[ -2.1  13.4  -6.7  -1.4 -12.7  -7.4  13.4  13.5   5.7   0.0   3.4 -13.8
  -1.7   8.7  -8.5 -17.3  -9.3  -8.6 -19.2 -18.6  -7.5  25.7  34.5  10.3
 -14.5  -5.2 -16.5 -19.4 -30.6   4.8   0.1  18.2  12.9  -5.0   7.3  -6.5
  11.2  11.3  -2.2  -1.4   8.5 -18.0 -10.3  -2.9   0.9  -1.4   2.8 -39.7
 -11.2 -15.1  -0.6  -2.1  -0.9  -4.9  -0.2 -11.2  -0.7  -2.2  -2.3] -> (14).(21)
[ 10.3  -2.5  17.5   9.8  -9.9   1.2  -6.8  -1.9  28.8   1.8   8.8  47.1
  16.2 -14.3  -8.9  -2.1  60.9  11.7  11.6 -16.0   1.6   0.9   2.3  -2.6
  16.4  -2.3  -7.2 -15.0  34.3 -14.9  12.1 -11.5   1.2  14.4 -30.5  11.5
  -6.8  -6.6  -0.7  -2.5   4.6  19.0  18.4  -9.3  -5.2  15.8  -1.2  12.3
   3.6   6.5 -25.5  -6.0  -4.0   6.5   6.8  -0.5  -2.3   0.8   3.6] -> (4).(48)
[ 16.5   6.2  12.8   9.8 -14.4  -4.7  -4.2   5.1  45.3   4.6   0.1  26.9
   5.1 -11.5 -22.9  -7.7   0.8  10.3  14.5 -31.5  -7.8 -17.8  24.4  12.2
  14.9   2.8 -11.0 -22.7  19.8 -10.1  -4.1  -8.5  -5.3  11.9   3.7   8.0
  -7.2   0.2   4.9  11.7   7.1  19.6  18.2  -6.5  -0.1  12.9  -5.4   6.2
  -3.4  -2.4 -31.9 -14.4  -3.4  -0.4   7.5  -5.2   6.3  15.9  13.0] -> (4).(17)
[  4.8   6.1  -6.6  14.5 -16.7 -19.5 -19.4  14.8  38.3  -0.1 -15.3  -4.4
  -8.2  11.3 -14.1  -0.2 -13.1  -1.7 -13.4 -15.5   3.7  24.4  22.9   2.5
  -6.1  -0.1 -28.6   0.8  -8.8  -1.4  -1.1  10.7  12.5   3.1   1.5   5.4
  -4.0  11.5   9.5  13.3  21.3   3.1  -0.4  -1.4  -5.5  17.0  -3.3 -34.1
   5.9 -16.1  -5.3 -21.6   5.9  -2.8   6.6 -14.4 -10.2  12.0   5.5] -> (14).(45)
[-10.2  -9.4 -14.8  -4.7   2.3  -0.7 -20.1  -8.6 -18.1   4.0  -6.1  -7.7
   1.0  -9.7  -0.1   3.7  17.2  14.0  -1.3 -13.5   9.1   4.5  -8.1  -8.7
 -11.5   8.7   7.9   8.6  -1.2   3.3 -12.1   7.3   0.5  -9.9  -5.7  -0.4
   4.5   6.3  -0.8  -5.1   4.2  21.7   4.9   8.7  -7.2   2.6  -8.6 -25.4
  16.9   3.2  18.5  -5.0   7.5   1.5 -16.9  -1.0  -8.3  -2.4   4.5] -> (12).(38)
[  2.5  20.5   4.8  -8.7   9.7   4.5 -31.0   0.8 -11.8   5.6 -13.5 -21.0
 -17.0  19.3  16.0   8.0 -12.7  11.1   0.1  55.2 -11.1 -23.6 -42.9  -7.2
  -3.4  22.2  24.5  12.6  -1.4 -15.7   0.8  24.8  -5.3  19.9  -1.3  22.6
   4.5  -9.8  -3.6   5.0   5.0  -1.0 -25.4   2.7   4.6   1.5   2.1 -12.3
  14.4  -3.5  38.9  -3.4  -8.3   9.5   1.4  -3.6  -0.7  -4.2  -3.6] -> (7).(36)
[-47.7 -20.2  -5.0   5.1  -5.7  -5.9 -13.6  -4.7 -13.2  12.6 -13.7  -7.4
  -5.6  -6.1   9.1   6.4   8.8 -12.1  -5.1  16.1  10.5  13.9 -11.8  -3.1
   7.4  10.1  -7.2  27.8   5.3  11.9 -14.1  12.8 -18.9   5.7 -10.1  10.7
  20.6 -12.7   4.7  -0.7  -7.6  -1.1   6.4   9.7   0.0  23.3   0.4 -18.4
   3.7  -1.1  19.7   2.6   8.9   4.0  -9.7 -19.2  -8.3  19.5  11.7] -> (12).(38)
[-54.9 -27.2  -8.4  -1.1  -9.2 -13.4 -10.6  -6.5   0.9   9.6  -9.0   2.4
  14.1  -9.2   6.6   8.1   2.6 -11.5  -0.4   6.5  17.3   8.9 -10.7  -3.3
  22.5   4.0   7.4  27.6   0.2  23.1 -37.3  -5.0  -8.3   4.8  -8.6   5.3
  16.3  26.9   2.2  -2.1   2.3   9.5  17.6  10.3   2.8  30.7  -3.8 -28.7
  20.2   4.1   3.5   9.3   5.5  15.9 -11.6 -16.9   0.3  23.3   1.0] -> (12).(38)
[ 14.4   1.1   7.3   7.4 -11.2  -3.4   5.7  19.4  30.5  -7.1  13.7  19.6
  11.4  -0.4 -17.4  -6.2   7.9  -0.4   3.4 -36.7   9.4  18.7  48.9   5.6
  10.2 -23.6  -6.9 -23.6  -3.1 -10.9   4.4 -16.2  22.8  -7.7   7.8  -2.9
  -0.1   8.6   5.4  -2.6   5.9  -0.4  19.4 -19.5  -0.1  13.0  -2.9   9.3
  -3.5   5.8 -51.0  -3.3  -5.2  11.5   3.9   6.5  -4.0 -16.1   7.5] -> (4).(35)
[ 13.7  -0.7   5.3  14.9  -9.4   4.4  22.8  10.7  33.6   3.9  20.2  20.8
  12.1 -11.0 -34.9 -12.4   4.6   7.5   4.6 -15.1  -8.0  -3.9  18.6   7.3
  24.0 -16.3 -27.6 -13.3  14.0  -2.2  12.2  -8.7  18.7  15.2   5.1  -1.5
  -6.6  -1.8  -2.6   6.5 -20.8  12.5  14.7  -4.9  -5.0   2.5  -6.8  10.5
 -23.1  -0.6 -41.2  -9.7   1.8  -3.6   1.9  -3.7   3.8   5.0  12.2] -> (4).(35)
[ 15.3  -8.3   9.4   6.8  -4.7  -5.0  -1.1   6.4  36.4  -6.2  14.4  22.1
   7.9 -19.4 -16.2  -5.6   9.0  12.6   9.9 -45.4   0.0  10.4  36.7   0.3
  14.6 -18.1  -9.1 -23.8  11.7  -8.5   2.9 -14.3  15.8   1.0   9.5  -6.5
 -32.1  16.3   6.1   0.4  12.8  17.4  22.8   0.5  -1.4  10.3  -2.7  25.3
  -9.2   1.9 -31.7  -9.2  -2.4   6.2  37.1   9.8  -5.8  21.5  -1.4] -> (4).(35)
[-53.6 -17.1  -6.7  -2.1 -22.7 -12.5   6.8   1.3   3.6   5.2   5.5 -11.7
   7.3  -6.7   1.7 -13.8   0.9 -12.0 -11.1   9.6  12.2  18.4  -3.0  -0.2
  12.5   2.6   1.4  36.8  -2.8  29.8 -32.8   6.3  -5.4   6.6 -13.5  -6.1
  20.8 -14.7   9.3   3.0  -0.3  -1.4   3.5  10.7   4.4  19.6  -1.5 -36.5
 -10.5   1.0  11.2  24.7   6.6   8.3 -10.1 -23.7  -1.6  20.9   5.3] -> (12).(38)
[ 37.1  16.9  13.7   4.7   3.9   5.1   6.6   9.2  45.3  -8.0   9.1  19.3
  27.1   1.6 -18.5 -12.2  14.4  11.7  11.2 -32.2  -2.2  -4.5  45.5   3.4
  11.3 -18.1   3.5 -14.6  11.3  -4.8   5.3 -13.6  22.2   2.7   7.4  -2.0
 -21.1   9.4   7.2   4.1   8.8   8.4  18.0  -7.6  -8.7  -2.3   3.5  23.6
  -2.5   4.2 -27.5 -16.4  -3.2  -4.7  12.0   0.9  -6.5  14.5  14.1] -> (4).(35)
[-18.3  -7.8   1.2  -4.2   6.1  23.1   7.5  -9.0 -30.1   5.3  -6.9  27.3
  -6.5   3.1  30.1   7.9  -9.5 -12.5   1.8  50.9  -3.7 -26.3 -65.8  -2.9
 -15.9  17.5   5.5   7.7  13.7  -2.0   6.1   1.6 -23.4   6.7  -4.1  -6.6
   9.1 -23.5  -5.8  -0.9 -28.0  -7.9 -32.1  -8.8   7.4  -3.8  -0.8   0.3
   8.3  -0.5  20.5   8.4   3.3  -3.2 -16.5 -17.0  14.7 -13.2 -10.4] -> (7).(23)
[  2.9   8.8  -7.7 -17.0   7.0  44.5   4.4  -0.9 -31.4  10.7  -9.6  -7.0
 -20.2   8.6  12.4   4.7  -1.9  -5.4   0.4  40.3  -6.2 -26.7 -42.6  -3.9
 -16.1  15.1   2.3  -1.3   7.1  -7.6   9.4  -3.0  -7.5  -3.1   5.8  -9.0
   7.3 -17.6  -6.9  -4.8 -16.4  -3.7 -13.2  -5.0   1.5  -8.8   7.5   4.6
  14.7  12.6  17.6   1.6  -8.1  -4.2 -11.6  -2.1   7.0 -16.1   7.1] -> (7).(36)
[ 26.3  -5.3  -2.2  11.0  -8.5 -18.4 -32.9  -4.5  38.2   1.5 -10.8   7.8
  -6.7  -5.0 -33.0  -3.9  -1.7  18.8   7.6 -49.6   1.7  24.4  35.3  -5.1
   9.8  -9.0   1.0 -20.7  -1.7 -21.5  -1.3  -7.2  -7.3  -7.7   4.2  30.2
 -16.5  21.3   6.8  -6.6  26.0  26.7  17.4   6.2  -5.2  13.0 -15.9  -1.6
  13.9   1.0 -15.4 -15.7 -19.4  -0.4  21.2  14.9  -4.0  20.7   8.1] -> (4).(35)
[ 14.9  12.0  26.7  19.0 -15.8  25.6  37.4  24.3  35.1   4.3  23.1  23.5
  13.4 -21.0   9.8  -9.5   4.0   5.6   3.1  -2.9  -8.1 -17.2  -3.0  23.2
   8.7   2.0  -8.7 -16.4  26.9 -10.8  32.6 -15.9   8.6  26.9   0.1 -18.7
 -11.8 -23.2 -14.3  26.4 -16.9   2.9  -6.1 -39.6  -4.1   2.3   4.4  30.0
 -20.5  -4.3 -43.1 -17.6 -10.9  -3.8 -14.5  -7.8  22.8  -2.6  11.6] -> (4).(48)
[ -2.3  10.6  23.9   7.1 -10.3  29.0  43.3  10.1  18.2  -1.1  16.5  28.0
  18.9 -20.0  -0.1   1.7  11.9  -2.1  -4.9 -16.2   1.3  -9.6  13.9  33.6
  14.3 -13.8 -17.1 -43.5   8.8 -11.7  29.6 -20.0  -6.0   4.4   8.3 -42.4
 -14.0  14.4  -7.2   2.6   2.7 -11.0   0.9 -26.4   2.3   7.2   7.0  20.6
 -15.5  -6.4 -55.3  12.7   0.1   0.5 -26.4  -9.0   4.0 -23.0   4.5] -> (4).(35)
[ 17.7   9.4   6.0  15.4  -7.4   1.6   0.8  12.8  37.3   1.9  11.5  21.3
   5.0   7.5  -2.1 -18.8   2.0   6.1   7.5 -19.7  -4.4   2.5  14.4  -2.4
   6.3 -11.4 -10.2  -7.3  17.6  -6.3  10.2  -6.2   7.6  12.0   1.1   7.6
   3.6  -2.6  -3.4  13.6  12.5  12.7   1.6 -13.4   0.4  10.2  -3.9  14.9
   0.0  -1.9 -10.7 -12.3 -17.3  -0.1   8.2  -8.0  12.5  14.7   7.9] -> (4).(48)
[ 19.5  -2.3  17.7   7.0  -7.6  -6.4  -0.2   5.4  13.5  -4.3  18.1  10.5
   2.0 -17.4 -13.7 -15.3   2.9  13.2  11.6 -58.7  -2.5  -3.0  39.0   4.3
   4.8 -30.6  -8.8 -16.2  12.1  -9.1   0.9 -16.1  16.8  -3.3   2.3  -8.6
 -11.6   9.2  46.8  -8.3   3.3   9.7  14.3  -8.7  -7.1 -10.8  11.3  33.8
  56.2  10.3 -30.2  -4.0  -9.5   5.9  14.8   9.8   6.5  -2.2   0.5] -> (4).(35)
[-49.8 -11.7 -12.2 -10.4 -15.7   1.2  29.4  19.0 -18.4  10.9  -1.5  -4.9
   4.0  -8.4  11.6  14.5  -0.9 -24.0  -9.5  12.3   5.5   8.8  -7.1  30.3
  18.7  14.3   1.6   9.8  -4.8  22.7   3.4   4.6 -13.8  -2.6  -3.5 -61.4
  15.1  -5.4  -5.1   1.1  -4.5 -16.5 -13.1  -6.9   3.9  12.0   1.7 -25.8
 -13.3  -7.4  10.0   6.2  19.6  -0.8 -35.1 -25.4   5.5 -18.4  -6.2] -> (12).(19)
[ 10.8  19.2   2.7   8.7  -3.5  10.9  -8.2  11.2  32.4  -0.1  -2.3 -14.2
   4.2   6.6 -10.7   6.6 -18.4   4.6  -8.1   3.4 -12.9  15.8   2.0  13.3
  -5.1  18.3 -10.0  -7.9 -15.4  14.2   8.5  10.8  23.4  12.8   9.0  15.8
   4.8   5.8   6.4  -5.0   3.2   2.5  -9.7  -2.2   4.9   2.8   1.0 -30.7
   4.1  -8.9 -10.5 -11.6  -5.4  -7.0  -1.5 -12.8   3.2  14.4   7.3] -> (14).(45)
